Here is a tiny trained network, its code and every weight. The questions are about switching its units off for an input and a class, where a switched-off unit gives its printed mean instead of its output.

import numpy as np


def w(rows, s, z=0):
    codes = np.array(rows[::2]) - 128.0
    scale = np.full(codes.shape[1], s)
    scale[-1] = z or s
    return codes * scale


def norm(h):
    return h / np.sqrt((h * h).mean(-1, keepdims=True) + 1e-5)


def f(y):
    return y / 2 * (1 + np.tanh(0.7978845608 * (y + 0.044715 * y**3)))


def log_softmax(a):
    a = a - a.max(-1, keepdims=True)
    return a - np.log(np.exp(a).sum(-1, keepdims=True))


def net(x, mask):
    res = np.array(x, float).reshape(1, 7) / 4 @ E
    u = 0
    for l in range(2):
        y = f(norm(res) @ A[l][:, :-1].T + A[l][:, -1])
        res = res + np.where(mask[u : u + 12], y, B[l][:, -1]) @ B[l][:, :-1]
        u += 12
    return log_softmax(norm(res)[-1] @ U[:, :-1].T + U[:, -1])


A, B = {}, {}
E = w([
[130,140,126,112,138,133,135],'x0',
[142,144,178,232,222,100,80],'x1',
[128,130,129,105,144,137,133],'x2',
[153,204,96,96,140,137,151],'x3',
[97,94,105,94,185,71,222],'x4',
[3,195,170,89,90,69,90],'x5',
[31,91,106,164,163,179,154],'x6',
],0.0058)
A[0] = w([
[129,87,105,118,61,124,163,3],'0.n0',
[129,137,114,95,150,167,81,79],'0.n1',
[174,171,130,133,108,149,69,166],'0.n2',
[141,121,169,175,163,108,113,149],'0.n3',
[68,130,83,169,140,181,142,108],'0.n4',
[125,53,105,101,85,161,125,87],'0.n5',
[127,74,207,141,117,135,131,177],'0.n6',
[98,137,118,129,130,181,166,42],'0.n7',
[194,140,149,105,101,69,129,137],'0.n8',
[172,119,122,142,162,145,129,90],'0.n9',
[144,122,91,124,161,9,192,120],'0.n10',
[191,93,76,185,111,140,180,148],'0.n11',
],0.012,0.0024)
B[0] = w([
[192,181,151,89,104,150,139,170],'0.n0',
[113,115,160,185,152,160,140,135],'0.n1',
[73,73,157,168,123,175,224,232],'0.n2',
[195,107,95,55,110,108,185,217],'0.n3',
[206,2,246,89,139,66,97,194],'0.n4',
[132,174,92,69,125,120,154,200],'0.n5',
[126,225,77,103,151,206,228,192],'0.n6',
[206,38,170,138,131,107,61,145],'0.n7',
[60,1,211,37,238,126,61,210],'0.n8',
[118,167,81,60,127,154,117,173],'0.n9',
[77,141,210,207,85,210,142,236],'0.n10',
[38,168,116,115,179,168,3,253],'0.n11',
],0.0062,0.0055)
A[1] = w([
[36,158,102,117,106,48,92,149],'1.n0',
[119,129,133,89,92,122,60,227],'1.n1',
[29,145,160,114,117,223,188,162],'1.n2',
[75,166,183,143,124,3,49,229],'1.n3',
[159,97,212,75,135,161,116,196],'1.n4',
[171,184,182,140,148,186,100,96],'1.n5',
[178,186,129,86,62,158,120,175],'1.n6',
[79,153,138,146,126,117,156,200],'1.n7',
[189,151,114,184,188,81,133,219],'1.n8',
[149,71,153,187,83,165,72,146],'1.n9',
[141,192,178,194,224,116,149,170],'1.n10',
[200,192,41,151,83,23,102,4],'1.n11',
],0.0075,0.0016)
B[1] = w([
[165,73,138,115,160,226,52,151],'1.n0',
[124,120,119,145,212,86,148,158],'1.n1',
[186,154,84,254,115,104,136,255],'1.n2',
[153,96,87,91,164,166,125,178],'1.n3',
[160,113,122,175,104,55,136,229],'1.n4',
[37,148,156,125,75,119,153,162],'1.n5',
[141,150,97,159,177,59,198,146],'1.n6',
[164,171,80,135,134,195,78,155],'1.n7',
[112,137,71,62,88,61,100,129],'1.n8',
[61,149,185,136,131,85,197,156],'1.n9',
[186,153,83,73,61,81,160,178],'1.n10',
[149,90,216,158,129,170,103,119],'1.n11',
],0.0078,0.0075)
U = w([
[102,92,244,76,171,69,132,145],'0',
[100,179,175,187,105,141,184,34],'1',
[119,139,74,81,154,186,44,33],'2',
[162,174,78,53,106,48,163,56],'3',
[154,157,121,133,139,105,148,250],'4',
[145,142,142,134,140,101,132,225],'5',
],0.011,0.0017)

Each question gives the input, the list of numbers given to net, and the class t.
The units are the neurons (one row each of A and B). Each row of codes is followed by its name. A weight is (code - 128) times the scale printed after its matrix; where a second scale follows, it is the last column's (A, B and U).
mask holds one flag per neuron, layer by layer. A switched-off neuron (its flag False) gives its mean, the last column of its row in B, instead of its output. The means were averaged over made-up inputs and are rounded, as every weight is.
A unit's drop is (log p(t) with every unit on - log p(t) with that unit switched off) / (log p(t) with every unit on - log p(t) with every unit switched off).
The circuit of an input: a set's keep is (log p(t) with only the set's units on - log p(t) with every unit switched off) / (log p(t) with every unit on - log p(t) with every unit switched off). Starting from the 12 units with the biggest drops (on a tie, the unit counted first), units are removed one at a time, each time the one whose removal leaves the highest keep (on an exact tie, the one counted first), for as long as the keep stays at least 0.8.
circuit, biggest first: the units of the circuit, biggest drop first
unit that matters most: the unit with the biggest drop
top k neurons: the k neurons with the biggest drops, biggest first
k most important neurons of layer l: the k neurons of layer l with the biggest drops, biggest first
input [-2,2,-5,5,-7,2,8], class 0: top neuron : 0.n4
input [-2,3,5,3,5,-8,2], class 2: circuit, biggest first : 0.n11, 0.n9
input [8,-1,-2,7,-6,7,-7], class 0: 2 most important neurons of layer 1 : 1.n1, 1.n10
input [-1,-4,2,-2,5,-1,2], class 1: top 3 neurons : 0.n10, 0.n3, 1.n10
input [-8,-8,-5,-6,0,2,7], class 3: circuit, biggest first : 0.n5, 0.n10
input [8,4,4,-4,-8,-7,-4], class 1: top 4 neurons : 0.n2, 1.n5, 0.n4, 1.n9
input [-2,8,8,-8,-5,-1,1], class 3: top 2 neurons : 0.n10, 0.n3
input [-6,3,-1,6,8,-7,4], class 1: top 4 neurons : 0.n10, 0.n8, 0.n11, 1.n3
input [6,2,-4,-3,-7,-6,-5], class 1: 3 most important neurons of layer 0 : 0.n2, 0.n4, 0.n7
input [-4,-5,-7,-4,1,-1,7], class 0: 2 most important neurons of layer 1 : 1.n2, 1.n10
input [2,-1,2,3,6,2,8], class 0: 2 most important neurons of layer 0 : 0.n4, 0.n7
input [6,-1,-3,2,-5,-5,0], class 1: 2 most important neurons of layer 0 : 0.n2, 0.n1
input [4,4,-2,-4,-6,-6,-5], class 1: circuit, biggest first : 1.n5, 1.n9
input [-5,-2,4,-4,8,-8,-3], class 1: 3 most important neurons of layer 1 : 1.n2, 1.n3, 1.n0
input [8,-1,1,8,7,8,-6], class 2: unit that matters most : 1.n0
input [6,-2,7,-7,-6,3,2], class 4: top 2 neurons : 1.n2, 0.n10
input [4,-8,6,-4,-3,-2,2], class 3: circuit, biggest first : 0.n5, 1.n6
input [8,6,-5,-5,-3,5,0], class 3: top 2 neurons : 0.n11, 1.n10
input [8,6,-5,4,2,-4,-4], class 3: 3 most important neurons of layer 1 : 1.n10, 1.n0, 1.n8
input [5,5,6,2,4,-8,2], class 2: unit that matters most : 0.n11
input [0,0,0,-5,-5,6,1], class 2: top 2 neurons : 0.n10, 1.n0
input [-8,4,3,-2,-2,-6,7], class 0: circuit, biggest first : 0.n4, 1.n2
input [3,-7,-6,-2,-3,-6,5], class 3: 2 most important neurons of layer 0 : 0.n5, 0.n0
